Here is a tiny trained network, its code and every weight. The questions are about switching its units off for an input and a class, where a switched-off unit gives its printed mean instead of its output.

import numpy as np


def w(rows, s, z=0):
    codes = np.array(rows[::2]) - 128.0
    scale = np.full(codes.shape[1], s)
    scale[-1] = z or s
    return codes * scale


def f(y):
    return y / 2 * (1 + np.tanh(0.7978845608 * (y + 0.044715 * y**3)))


def log_softmax(a):
    a = a - a.max(-1, keepdims=True)
    return a - np.log(np.exp(a).sum(-1, keepdims=True))


def net(x, mask):
    res = np.array(x, float).reshape(1, 8) / 4 @ E
    y = f(res @ A[0][:, :-1].T + A[0][:, -1])
    res = res + np.where(mask, y, B[0][:, -1]) @ B[0][:, :-1]
    return log_softmax(res[-1] @ U[:, :-1].T + U[:, -1])


A, B = {}, {}
E = w([
[214,150,2],'x0',
[152,31,109],'x1',
[19,104,46],'x2',
[125,125,123],'x3',
[123,121,122],'x4',
[110,99,106],'x5',
[111,111,111],'x6',
[107,101,104],'x7',
],0.008)
A[0] = w([
[69,89,139,87],'neuron 0',
[191,139,136,172],'neuron 1',
[100,114,114,104],'neuron 2',
[89,131,199,183],'neuron 3',
[93,142,126,151],'neuron 4',
[166,34,192,103],'neuron 5',
[177,10,79,161],'neuron 6',
[126,133,116,89],'neuron 7',
[141,55,100,132],'neuron 8',
[206,186,110,113],'neuron 9',
[34,94,239,254],'neuron 10',
[136,16,139,189],'neuron 11',
[107,138,69,124],'neuron 12',
[195,95,251,189],'neuron 13',
[42,143,209,186],'neuron 14',
[239,141,121,137],'neuron 15',
[122,166,159,89],'neuron 16',
[111,153,64,110],'neuron 17',
[157,92,112,91],'neuron 18',
[203,176,6,212],'neuron 19',
[59,209,161,166],'neuron 20',
[103,27,170,183],'neuron 21',
[36,129,140,65],'neuron 22',
[131,250,84,75],'neuron 23',
[92,95,209,220],'neuron 24',
[113,3,151,169],'neuron 25',
[117,117,76,125],'neuron 26',
[178,130,150,184],'neuron 27',
[115,83,125,113],'neuron 28',
[189,93,109,128],'neuron 29',
[129,191,53,152],'neuron 30',
[178,110,112,137],'neuron 31',
[100,186,78,46],'neuron 32',
[133,101,54,115],'neuron 33',
],0.012,0.0057)
B[0] = w([
[117,141,95,149],'neuron 0',
[171,139,90,168],'neuron 1',
[128,149,121,133],'neuron 2',
[85,83,90,187],'neuron 3',
[114,125,109,144],'neuron 4',
[128,60,153,169],'neuron 5',
[227,168,59,200],'neuron 6',
[125,146,134,122],'neuron 7',
[172,132,107,159],'neuron 8',
[154,151,119,171],'neuron 9',
[21,73,4,251],'neuron 10',
[164,81,158,185],'neuron 11',
[100,153,153,157],'neuron 12',
[99,10,177,222],'neuron 13',
[92,128,51,212],'neuron 14',
[184,192,84,188],'neuron 15',
[133,132,107,137],'neuron 16',
[98,138,180,156],'neuron 17',
[134,151,107,136],'neuron 18',
[197,226,225,244],'neuron 19',
[145,129,51,187],'neuron 20',
[85,57,149,186],'neuron 21',
[106,190,77,160],'neuron 22',
[94,111,220,165],'neuron 23',
[57,76,85,204],'neuron 24',
[137,79,180,186],'neuron 25',
[122,151,142,153],'neuron 26',
[158,108,103,165],'neuron 27',
[130,128,125,137],'neuron 28',
[173,169,92,160],'neuron 29',
[108,121,223,179],'neuron 30',
[159,162,104,152],'neuron 31',
[95,159,152,142],'neuron 32',
[139,156,147,168],'neuron 33',
],0.02,0.012)
U = w([
[138,44,95,254],'0',
[215,150,198,204],'1',
[61,141,103,66],'2',
[113,209,199,93],'3',
[144,1,165,20],'4',
[237,149,87,41],'5',
],0.0072,0.0055)

Each question gives the input, the list of numbers given to net, and the class t.
The units are the neurons (one row each of A and B). Each row of codes is followed by its name. A weight is (code - 128) times the scale printed after its matrix; where a second scale follows, it is the last column's (A, B and U).
mask holds one flag per neuron, in row order. A switched-off neuron (its flag False) gives its mean, the last column of its row in B, instead of its output. The means were averaged over made-up inputs and are rounded, as every weight is.
A unit's drop is (log p(t) with every unit on - log p(t) with that unit switched off) / (log p(t) with every unit on - log p(t) with every unit switched off).
The circuit of an input: a set's keep is (log p(t) with only the set's units on - log p(t) with every unit switched off) / (log p(t) with every unit on - log p(t) with every unit switched off). Starting from the 12 units with the biggest drops (on a tie, the unit counted first), units are removed one at a time, each time the one whose removal leaves the highest keep (on an exact tie, the one counted first), for as long as the keep stays at least 0.8.
units of the circuit, in order: the units of the circuit, biggest drop first
top k neurons: the k neurons with the biggest drops, biggest first
drop of u: that unit's drop, to one decimal
input [7,3,-3,-6,6,6,4,-3], class 5: top neuron	(neuron 6)
input [-5,6,0,-6,1,-4,8,-3], class 4: units of the circuit, in order	(neuron 25; neuron 21)
input [-5,5,-1,4,-5,-1,-3,0], class 4: units of the circuit, in order	(neuron 13; neuron 25)
input [-1,-2,3,1,-6,2,-2,2], class 2: units of the circuit, in order	(neuron 13; neuron 6)
input [-7,4,-5,7,-6,1,8,7], class 4: top 2 neurons	(neuron 13; neuron 25)
input [0,1,-7,1,-2,5,5,2], class 4: top 2 neurons	(neuron 13; neuron 10)
input [0,3,-4,-7,8,-8,-8,0], class 4: top 3 neurons	(neuron 13; neuron 10; neuron 6)
input [-5,-1,3,6,-3,6,-5,0], class 2: units of the circuit, in order	(neuron 13; neuron 22)
input [4,2,0,5,-1,7,-1,3], class 5: top 3 neurons	(neuron 6; neuron 13; neuron 23)
input [6,5,3,-2,-2,2,-3,2], class 1: top 2 neurons	(neuron 19; neuron 10)
input [-6,-6,3,4,4,-4,-2,-8], class 2: drop of neuron 22	0.2
input [-1,-4,4,1,-1,-1,-2,4], class 2: drop of neuron 13	0.1
input [-5,8,-6,-2,-3,6,1,-5], class 4: drop of neuron 11	0.0
input [8,5,4,4,-8,-2,3,-6], class 1: drop of neuron 19	0.1
input [-6,5,-2,-1,4,0,-5,-5], class 4: units of the circuit, in order	(neuron 13)
input [-7,0,6,1,-5,-5,4,-4], class 2: top 2 neurons	(neuron 22; neuron 13)
